Table B holds the same points as the rows below and some others, measured another way and shuffled. Each row below is followed by which row of B it is.
B:
0: 83	42	-26	-53	-80	123	63	-37	22	-80	-22	-10	-157	123	21	-135	13	29	-61	-3	186	-84
1: -40	119	210	107	-152	48	-7	-67	-127	-79	-63	-11	53	4	156	14	44	-88	16	106	78	-24
2: 127	71	-9	61	-115	127	114	141	50	-98	38	96	-62	109	89	-61	-24	47	-19	10	131	44
3: 5	104	79	129	-83	138	-59	39	-28	1	107	74	144	-36	238	-13	-52	8	79	80	81	22
4: -58	109	120	117	-71	138	-92	1	-130	37	55	46	182	-25	225	13	-36	-5	80	113	79	39
5: 31	-18	-96	-114	179	89	-81	473	-292	185	-87	209	195	141	135	132	-44	-25	-164	37	2	272
6: 58	-42	-161	-136	205	112	-90	564	-286	212	-46	261	233	146	150	142	-88	10	-153	18	-3	334
7: 153	34	-177	26	-77	251	98	206	133	-28	167	116	-35	165	32	-133	-139	206	81	-27	163	85
8: 240	36	-224	-69	376	54	1	705	89	155	95	324	84	43	248	92	2	-15	-307	-133	-151	109
9: 6	144	107	9	-43	82	182	32	-18	-99	-180	-117	-202	236	-195	-57	100	15	-61	0	7	-122
10: 35	-57	86	-94	-239	16	-144	-254	-160	-118	-24	22	-18	-81	298	-85	0	-155	-48	81	306	-35
11: 159	141	-5	-5	76	53	204	154	207	-117	-66	-25	-286	157	-76	-102	127	4	-186	-104	-34	-219
12: -79	131	149	-88	10	19	20	-49	33	-83	-133	-290	-119	142	-263	-31	49	-19	89	-114	-225	-292
13: -76	5	171	-306	38	-184	-303	-210	113	-131	-23	-396	-39	-156	-76	-3	8	-237	134	-302	-420	-528
14: -13	146	122	-53	16	33	104	-54	50	-98	-162	-210	-220	163	-199	-75	114	-29	-46	-70	-94	-279
15: 2	69	93	-121	-38	21	32	-181	-22	-106	-172	-171	-240	106	-82	-117	121	-81	-113	-32	74	-266
16: 31	91	151	49	-170	41	107	-7	-95	-136	-134	0	-96	113	43	-19	72	-73	-62	66	122	-6
17: 19	154	-32	224	20	272	4	323	36	106	221	160	264	55	164	23	-152	193	176	63	-15	163
18: 190	-28	-232	64	-153	280	-40	234	146	-7	360	238	154	23	267	-113	-272	219	190	-17	224	205
19: 76	30	72	-99	-107	6	40	-156	-35	-137	-134	-54	-228	68	67	-117	114	-111	-167	8	192	-169
20: 24	28	67	-97	-130	53	26	-203	-93	-109	-138	-82	-199	96	29	-129	87	-72	-109	42	227	-142
21: -31	72	101	-152	-5	5	-24	-202	3	-92	-142	-242	-207	79	-118	-112	94	-83	-50	-78	-28	-331
22: -64	84	49	41	58	140	-86	178	-231	132	-28	90	204	61	151	65	-31	5	-12	109	41	128
23: -74	10	143	-271	-8	-102	-225	-280	36	-115	-74	-346	-100	-73	-77	-64	33	-182	75	-192	-213	-447
24: -27	67	19	-115	-10	97	-39	-96	55	-45	-18	-199	-106	101	-139	-114	-20	38	90	-95	-51	-239
25: 115	-44	-235	-87	187	174	-148	463	-97	201	156	285	239	28	282	41	-143	69	-83	-15	60	236
26: 141	87	63	48	-81	34	114	87	72	-137	-29	73	-139	50	136	-50	79	-68	-135	-8	90	-69
27: 21	121	162	124	-142	69	63	29	-55	-101	-37	31	7	47	127	0	39	-48	2	76	75	3
28: -2	43	87	-214	44	-64	-129	-195	121	-108	-50	-270	-172	-40	-54	-100	69	-142	-13	-189	-166	-441
29: 39	-142	-55	-424	9	-92	-429	-453	134	-83	120	-254	-123	-267	212	-208	-30	-214	-2	-247	9	-532
30: -98	135	118	83	83	124	3	275	-284	127	-135	66	187	146	36	129	18	-2	-35	127	-41	167
31: -75	-122	-51	-217	2	84	-349	-58	-414	167	-31	102	234	-63	342	10	-80	-114	-75	120	261	146
32: 246	73	-95	-52	63	42	120	112	279	-123	49	63	-290	41	111	-156	96	-24	-233	-132	74	-234
33: 17	119	164	119	-142	67	52	21	-65	-94	-42	28	13	41	136	6	35	-55	-4	80	80	3
34: 67	114	133	84	-138	49	155	115	-51	-135	-116	39	-85	140	31	7	67	-48	-70	54	70	30
35: -21	-2	72	-237	-37	-27	-132	-315	-23	-98	-110	-235	-202	-6	-20	-142	78	-137	-60	-87	55	-358
36: -85	338	287	326	56	116	231	290	-60	6	-144	-8	72	187	-79	128	126	29	-2	117	-199	17
37: -186	181	316	194	-198	120	55	-40	-322	-23	-183	-66	150	143	-10	88	33	-21	128	219	53	117
38: 64	65	70	49	-166	93	61	18	-44	-105	-25	46	-38	83	111	-46	1	-13	-10	57	156	27
39: 78	-11	-110	-132	235	52	-44	545	-244	169	-107	232	140	142	135	142	-1	-54	-245	-2	-42	240
40: -60	134	132	131	-53	130	-49	24	-123	29	20	33	154	6	176	18	-10	-6	54	112	53	27
41: -119	115	137	67	13	125	-65	99	-284	107	-97	32	191	76	109	78	7	-23	3	148	36	110
42: 53	167	-208	339	11	487	47	574	135	197	457	272	437	154	117	12	-370	462	417	59	-19	382
43: -159	259	292	263	-68	143	116	119	-218	22	-149	-41	154	162	-45	114	58	24	99	182	-69	85
44: -57	87	215	74	-214	53	8	-120	-207	-101	-124	-28	20	53	113	4	42	-92	15	137	160	21
45: 136	103	52	41	-64	45	156	106	81	-138	-61	41	-179	111	49	-57	87	-35	-136	-17	73	-81
46: -1	196	221	150	-134	68	267	128	-102	-139	-231	-33	-128	252	-132	35	122	-18	-62	95	21	26
47: 95	-27	40	-103	-164	10	-67	-200	-50	-130	-37	20	-135	-39	237	-122	48	-137	-132	22	274	-111
48: -35	-102	98	-434	15	-223	-475	-375	142	-136	74	-389	-32	-307	106	-70	-32	-309	118	-342	-320	-604
49: -59	73	158	-198	31	-82	-101	-169	59	-113	-123	-323	-151	12	-156	-46	82	-145	26	-177	-245	-421
50: 16	-134	41	-192	-292	26	-250	-425	-222	-105	-8	-3	-19	-128	359	-148	-36	-177	-36	92	435	-54
51: 85	48	88	15	-144	28	29	-7	-22	-129	-31	50	-71	18	171	-40	41	-92	-73	22	136	-32
52: 45	169	167	86	-76	46	248	95	-27	-142	-210	-41	-208	222	-119	-15	148	-34	-129	41	28	-67
53: 55	95	45	-22	-59	93	123	-9	16	-98	-104	-63	-194	163	-74	-100	69	11	-74	-8	92	-123
54: -45	111	160	-122	4	-30	36	-128	3	-117	-201	-264	-219	117	-191	-58	130	-98	-53	-91	-117	-327
55: 133	90	26	7	-56	55	138	77	78	-128	-57	29	-194	115	40	-82	83	-26	-142	-22	94	-98
56: -5	81	112	-100	-51	28	66	-153	-49	-109	-196	-164	-241	141	-107	-106	129	-77	-112	-12	77	-226
57: 74	-103	-126	-257	216	-12	-77	598	-422	176	-229	265	145	191	115	201	4	-126	-327	11	4	360
58: 36	102	99	-90	-9	3	108	-104	23	-126	-193	-147	-287	137	-106	-105	157	-84	-166	-44	38	-270
59: 30	78	68	-74	-66	56	96	-95	-25	-110	-155	-111	-231	158	-86	-110	102	-33	-111	-7	110	-171
60: 47	38	113	-72	-143	5	57	-156	-98	-145	-171	-53	-205	82	61	-90	121	-124	-161	44	206	-124
61: 74	32	-131	-43	-64	229	34	36	83	-19	103	-14	-69	158	-45	-159	-115	176	102	-37	145	-33
62: -20	127	130	-35	-44	58	138	-76	-42	-99	-209	-171	-231	202	-189	-77	124	-25	-75	0	17	-189
63: 36	134	148	142	-137	80	128	123	-54	-106	-64	51	-8	112	64	25	37	-23	-3	73	51	57
64: -6	-87	-73	-171	45	79	-335	-52	-234	141	76	125	196	-146	420	-34	-69	-111	-91	60	219	34
65: 8	95	154	93	-171	68	25	-11	-93	-98	-35	22	28	33	138	-1	14	-55	24	87	105	18
66: -64	183	133	168	38	141	4	163	-104	67	-6	47	163	56	113	62	11	23	33	101	-38	43
67: 12	-111	67	-151	-278	16	-258	-381	-207	-99	12	12	23	-151	387	-116	-36	-179	-18	90	385	-45
68: -99	130	177	119	-87	121	-75	-61	-178	25	-23	-3	153	-4	176	13	2	-33	61	143	88	12
69: 37	23	59	-122	-104	33	16	-199	-68	-117	-143	-94	-221	85	20	-131	95	-87	-131	15	201	-176
70: -27	-9	1	-63	18	96	-260	-61	-178	104	78	85	183	-124	365	-29	-48	-80	-35	77	162	-2
71: 52	130	113	148	-126	108	96	133	-8	-85	9	71	30	76	109	10	-1	6	28	61	52	54

-170	-117	231	-55	-72	-49	-169	49	-56	-194	100	70	-245	128	435	168	98	69	-62	101	-56	-206	241	160	232	142 | 61
56	-61	-103	-126	-190	-96	-44	121	4	250	164	-39	-206	139	-31	218	88	-160	-6	-57	191	5	24	89	-21	-149 | 63
-170	159	149	39	61	-5	-112	83	236	-195	218	144	-141	9	162	165	-117	126	5	98	-129	-253	-3	184	124	323 | 28
-11	-131	-158	161	133	-41	-70	-52	78	205	-138	47	61	146	-253	-39	40	-54	-44	180	-85	164	40	-38	-267	-242 | 26
-45	-69	-54	122	46	53	-93	-51	44	35	-140	13	-32	107	-83	-28	6	1	30	125	-153	26	83	-13	-99	-313 | 19
-239	196	79	251	39	-31	0	-139	249	-377	145	-22	-133	-25	19	67	-189	221	-2	35	-280	-295	-60	167	119	123 | 66
118	79	-104	-100	-165	-55	55	195	57	273	138	-99	-197	45	-216	228	66	-305	269	-137	182	-23	-100	-107	-40	-344 | 44
-177	-30	137	-142	-179	72	-127	-51	-134	-73	65	123	-141	104	330	66	44	195	-105	45	-42	-127	151	168	221	126 | 21
-268	167	197	67	-17	36	-34	-85	85	-309	131	106	-109	-21	200	64	-99	245	24	52	-209	-271	3	122	219	266 | 40
22	-68	-112	-132	-245	-107	57	11	-138	288	98	-76	-146	119	-112	150	147	-155	50	-116	209	67	-13	-37	-18	-223 | 12
-168	-149	231	201	225	-94	-208	72	146	-288	-20	72	-169	123	283	122	50	-1	-1	252	-226	-182	247	72	50	72 | 18
85	-13	-236	62	-146	-100	89	-10	38	251	38	-189	-133	93	-356	114	47	-216	128	-106	98	66	-92	-71	-153	-483 | 30
144	26	-83	-107	-28	-62	-48	302	139	342	134	9	-155	82	-184	252	74	-338	213	-15	190	25	-48	-70	-129	-207 | 69
-10	-102	-136	119	-22	-14	10	-102	-42	148	-156	-73	-22	116	-226	-31	69	-89	72	45	-65	107	29	-107	-155	-448 | 59
-165	197	-70	-26	-198	-131	139	-123	54	41	310	7	-90	0	-136	136	-61	135	-58	-135	84	-111	-198	135	75	266 | 36
71	4	-151	-79	-179	-139	60	98	17	289	167	-98	-171	91	-212	212	90	-230	101	-117	213	30	-80	-25	-71	-222 | 9
121	-198	-189	40	40	-137	-51	117	36	376	-54	-47	-65	181	-271	119	157	-306	59	78	127	195	53	-104	-277	-383 | 2
153	-1	-246	16	15	-119	36	165	150	433	65	-44	-51	99	-442	161	58	-329	156	-14	172	150	-129	-117	-290	-324 | 58
71	-22	-13	50	243	36	-125	241	173	249	-108	151	32	75	-199	73	56	-253	245	196	-45	96	25	-187	-237	-211 | 64
30	-227	-101	138	232	-96	-124	72	76	267	-161	97	57	180	-205	18	125	-188	7	248	-34	207	114	-112	-316	-220 | 25
118	-78	-190	-3	-8	-8	13	77	-16	402	-125	-23	2	114	-355	37	116	-267	188	24	90	200	-30	-204	-250	-478 | 60
184	-93	-282	202	0	-113	-46	113	244	192	-7	-256	-221	148	-367	165	-4	-329	108	-4	14	41	-6	-2	-263	-695 | 22
-247	-64	136	-53	-95	101	-91	-192	-206	-83	-95	173	7	99	255	-87	62	279	-111	119	-149	-32	154	69	150	108 | 13
44	7	155	-303	11	113	-96	321	-123	369	-45	263	-6	56	57	131	199	-262	346	78	152	82	55	-262	-2	-37 | 67
-175	-125	80	62	-88	10	-68	-157	-135	-134	-91	-11	-114	123	178	-12	78	124	-49	73	-143	-67	171	47	108	-156 | 24
36	10	-267	209	-169	-105	124	-145	80	64	14	-317	-176	75	-381	65	-28	-129	88	-143	-26	-14	-103	-11	-125	-616 | 46
-222	40	86	109	-42	53	-40	-179	-8	-223	-19	36	-75	46	118	-26	-50	230	-32	68	-222	-148	62	96	127	-3 | 33
48	-142	-203	251	397	-131	-150	107	319	305	-83	163	132	164	-385	26	1	-160	-79	327	-70	225	10	-21	-475	-46 | 32
-93	27	-21	212	78	-52	0	-66	138	-80	-24	-44	-64	47	-152	34	-33	-19	92	67	-161	-68	-14	-33	-74	-185 | 6
-313	61	186	-134	-231	75	33	-231	-275	-126	39	144	-26	25	265	-39	56	317	-37	-25	-73	-119	49	48	283	244 | 62
-102	-61	-47	136	-89	53	-55	-168	-21	-95	-106	-83	-112	107	-2	-34	-13	101	-27	45	-180	-57	94	62	16	-354 | 56
-152	47	-9	183	25	5	22	-157	49	-105	-63	-17	-20	33	-118	-37	-36	92	64	52	-190	-59	-18	-33	-23	-160 | 27
